Below is a small trained network, with its code and all its weights. Each question gives an input and a class and asks what happens when units are switched off, that is, made to give their printed mean instead of their output.

import numpy as np


def w(rows, s, z=0):
    codes = np.array(rows[::2]) - 128.0
    scale = np.full(codes.shape[1], s)
    scale[-1] = z or s
    return codes * scale


def f(y):
    return np.maximum(y, 0)


def log_softmax(a):
    a = a - a.max(-1, keepdims=True)
    return a - np.log(np.exp(a).sum(-1, keepdims=True))


def net(x, mask):
    res = np.array(x, float).reshape(1, 5) / 4 @ E
    y = f(res @ A[0][:, :-1].T + A[0][:, -1])
    res = res + np.where(mask, y, B[0][:, -1]) @ B[0][:, :-1]
    return log_softmax(res[-1] @ U[:, :-1].T + U[:, -1])


A, B = {}, {}
E = w([
[227,211,98,82,109,198,118],'x0',
[124,104,58,93,33,77,160],'x1',
[146,161,147,61,108,50,15],'x2',
[174,221,83,179,187,81,144],'x3',
[227,61,139,190,123,174,8],'x4',
],0.012)
A[0] = w([
[138,171,124,155,176,141,157,254],'N0',
[171,172,113,168,170,138,126,242],'N1',
[153,90,174,207,124,162,102,211],'N2',
[183,79,11,131,165,114,123,211],'N3',
[160,118,210,91,184,167,120,185],'N4',
[161,107,153,66,106,87,69,203],'N5',
[195,168,153,190,150,60,91,204],'N6',
[93,49,158,93,81,182,149,173],'N7',
[71,110,89,118,117,91,153,190],'N8',
[119,152,142,94,78,112,127,169],'N9',
[57,155,197,119,132,98,148,190],'N10',
[118,70,124,133,184,156,134,138],'N11',
[51,164,98,134,200,89,126,186],'N12',
[132,159,60,105,172,90,178,224],'N13',
[149,96,163,197,64,109,89,214],'N14',
],0.012,0.0041)
B[0] = w([
[141,140,180,198,127,223,145,227],'N0',
[209,135,146,137,152,214,137,235],'N1',
[150,92,77,124,170,113,138,238],'N2',
[158,140,24,127,87,131,80,209],'N3',
[111,83,191,83,181,177,184,226],'N4',
[124,139,209,9,98,51,77,247],'N5',
[214,167,146,96,218,131,102,248],'N6',
[52,80,63,64,129,102,225,238],'N7',
[97,160,70,196,102,53,94,207],'N8',
[82,124,173,126,84,116,98,192],'N9',
[84,204,112,144,179,104,171,223],'N10',
[121,142,132,128,143,141,191,188],'N11',
[93,191,151,186,207,98,118,223],'N12',
[151,254,122,152,83,214,54,231],'N13',
[184,100,100,107,159,51,171,221],'N14',
],0.0091,0.013)
U = w([
[215,91,61,140,149,124,119,89],'0',
[119,72,120,84,55,6,71,116],'1',
[1,190,95,241,117,96,100,183],'2',
[180,173,82,186,48,206,137,191],'3',
[43,70,96,85,124,101,235,174],'4',
[84,153,221,52,135,136,51,115],'5',
[100,175,144,172,182,74,28,2],'6',
[121,95,208,164,185,174,186,134],'7',
],0.0091,0.0019)

Each question gives the input, the list of numbers given to net, and the class t.
The units are the neurons (one row each of A and B). Each row of codes is followed by its name. A weight is (code - 128) times the scale printed after its matrix; where a second scale follows, it is the last column's (A, B and U).
mask holds one flag per neuron, in row order. A switched-off neuron (its flag False) gives its mean, the last column of its row in B, instead of its output. The means were averaged over made-up inputs and are rounded, as every weight is.
A unit's drop is (log p(t) with every unit on - log p(t) with that unit switched off) / (log p(t) with every unit on - log p(t) with every unit switched off).
The circuit of an input: a set's keep is (log p(t) with only the set's units on - log p(t) with every unit switched off) / (log p(t) with every unit on - log p(t) with every unit switched off). Starting from the 12 units with the biggest drops (on a tie, the unit counted first), units are removed one at a time, each time the one whose removal leaves the highest keep (on an exact tie, the one counted first), for as long as the keep stays at least 0.8.
units of the circuit, in order: the units of the circuit, biggest drop first
unit that matters most: the unit with the biggest drop
top k neurons: the k neurons with the biggest drops, biggest first
drop when u is switched off: that unit's drop, to one decimal
input [6,7,0,0,5], class 1: top 3 neurons -> N5; N0; N13
input [-1,8,5,3,6], class 1: unit that matters most -> N5
input [3,-4,3,-7,-4], class 4: units of the circuit, in order -> N7; N13
input [5,-4,4,7,3], class 0: top 2 neurons -> N6; N1
input [5,1,-1,3,-7], class 3: top 2 neurons -> N13; N0
input [4,-5,0,3,1], class 7: units of the circuit, in order -> N4; N0
input [-5,-5,6,2,4], class 5: top 4 neurons -> N5; N8; N4; N3
input [5,0,5,7,-3], class 3: top 2 neurons -> N13; N1
input [6,3,-2,-5,-8], class 2: top 2 neurons -> N13; N8
input [1,4,6,5,1], class 5: top 2 neurons -> N5; N8
input [-8,1,-2,-7,-8], class 2: top 2 neurons -> N8; N12
input [5,-8,8,2,7], class 5: top 2 neurons -> N5; N4
input [6,-8,2,-6,2], class 7: top 2 neurons -> N4; N13
input [1,-4,-8,3,-5], class 3: units of the circuit, in order -> N13
input [-6,-7,-4,7,8], class 0: top 2 neurons -> N2; N3
input [4,4,-7,-2,-4], class 3: top 2 neurons -> N13; N12
input [-1,6,4,0,-2], class 1: top 2 neurons -> N5; N0
input [6,6,-4,-2,-7], class 2: top 2 neurons -> N8; N1
input [-6,1,8,-6,1], class 1: drop when N8 is switched off -> 0.0
input [7,-2,8,5,4], class 5: drop when N5 is switched off -> 1.5
input [-4,-4,-5,4,8], class 0: unit that matters most -> N2
input [1,6,-5,8,-4], class 3: drop when N13 is switched off -> 0.3
input [-5,1,3,-4,0], class 4: drop when N10 is switched off -> 0.4
